Below are the code and all the weights of a small trained network. Each question names an input and a class and asks about switching units off, where a switched-off unit gives its printed mean instead of its output.

import numpy as np


def w(rows, s, z=0):
    codes = np.array(rows[::2]) - 128.0
    scale = np.full(codes.shape[1], s)
    scale[-1] = z or s
    return codes * scale


def f(y):
    return np.maximum(y, 0)


def log_softmax(a):
    a = a - a.max(-1, keepdims=True)
    return a - np.log(np.exp(a).sum(-1, keepdims=True))


def net(x, mask):
    res = np.array(x, float).reshape(1, 4) / 4 @ E
    y = f(res @ A[0][:, :-1].T + A[0][:, -1])
    res = res + np.where(mask, y, B[0][:, -1]) @ B[0][:, :-1]
    return log_softmax(res[-1] @ U[:, :-1].T + U[:, -1])


A, B = {}, {}
E = w([
[61,163,197,176,219,139],'x0',
[2,150,111,73,108,83],'x1',
[181,184,145,103,88,129],'x2',
[196,175,88,213,78,48],'x3',
],0.011)
A[0] = w([
[160,117,66,214,81,95,145],'n0',
[83,143,146,117,113,149,27],'n1',
[142,94,122,184,145,134,204],'n2',
[108,68,182,127,67,163,170],'n3',
[192,73,191,152,166,159,254],'n4',
[84,170,92,116,101,83,160],'n5',
[64,145,250,98,119,138,127],'n6',
[174,98,88,170,93,141,79],'n7',
[71,192,150,119,157,123,44],'n8',
[117,85,25,57,91,122,185],'n9',
[140,96,164,88,133,171,174],'n10',
[60,183,59,202,88,108,160],'n11',
[138,108,27,67,117,164,20],'n12',
[145,196,104,155,184,164,174],'n13',
[62,187,138,103,145,133,112],'n14',
[125,94,31,41,46,188,21],'n15',
[67,165,177,91,152,114,19],'n16',
[115,215,69,188,139,87,4],'n17',
[175,153,90,142,203,211,5],'n18',
[211,37,66,165,72,160,154],'n19',
[164,90,148,109,120,76,80],'n20',
[92,154,136,89,139,175,62],'n21',
],0.011,0.0034)
B[0] = w([
[179,92,76,49,147,69,229],'n0',
[139,139,124,112,255,134,159],'n1',
[164,67,146,164,106,28,178],'n2',
[132,65,174,151,124,124,174],'n3',
[174,98,232,155,75,110,221],'n4',
[54,108,183,195,81,183,197],'n5',
[48,172,20,165,198,106,225],'n6',
[186,141,87,78,214,64,194],'n7',
[101,81,121,25,204,142,191],'n8',
[133,122,219,154,89,123,232],'n9',
[190,54,209,193,70,198,189],'n10',
[85,85,200,156,67,105,209],'n11',
[68,126,162,237,96,167,186],'n12',
[181,113,144,219,121,144,178],'n13',
[112,171,91,102,148,121,204],'n14',
[57,101,185,255,83,165,233],'n15',
[100,146,80,92,153,150,197],'n16',
[108,136,196,216,88,219,191],'n17',
[93,232,181,227,100,232,171],'n18',
[117,115,57,66,120,20,254],'n19',
[84,122,90,92,166,97,156],'n20',
[182,134,85,88,130,133,178],'n21',
],0.0065,0.011)
U = w([
[134,115,176,132,101,137,254],'0',
[78,161,157,172,144,227,116],'1',
[129,141,23,1,188,92,43],'2',
],0.0087,0.0025)

Each question gives the input, the list of numbers given to net, and the class t.
The units are the neurons (one row each of A and B). Each row of codes is followed by its name. A weight is (code - 128) times the scale printed after its matrix; where a second scale follows, it is the last column's (A, B and U).
mask holds one flag per neuron, in row order. A switched-off neuron (its flag False) gives its mean, the last column of its row in B, instead of its output. The means were averaged over made-up inputs and are rounded, as every weight is.
A unit's drop is (log p(t) with every unit on - log p(t) with that unit switched off) / (log p(t) with every unit on - log p(t) with every unit switched off).
most important unit: the unit with the biggest drop
k most important neurons: the k neurons with the biggest drops, biggest first
drop of u: that unit's drop, to one decimal
input [2,7,-8,0], class 2: 2 most important neurons : (n15, n8)
input [-4,0,2,6], class 2: most important unit : n0
input [0,-5,-4,7], class 2: 4 most important neurons : (n0, n19, n7, n15)
input [1,7,4,2], class 1: 3 most important neurons : (n5, n19, n0)
input [8,-8,-5,4], class 0: 2 most important neurons : (n2, n4)
input [-8,-1,-1,4], class 2: 3 most important neurons : (n19, n0, n7)
input [1,8,6,6], class 1: 2 most important neurons : (n17, n5)
input [-4,6,6,0], class 1: drop of n15 : 0.2
input [-7,6,0,-4], class 1: drop of n15 : 0.2
input [-7,7,4,-5], class 1: drop of n15 : 0.1
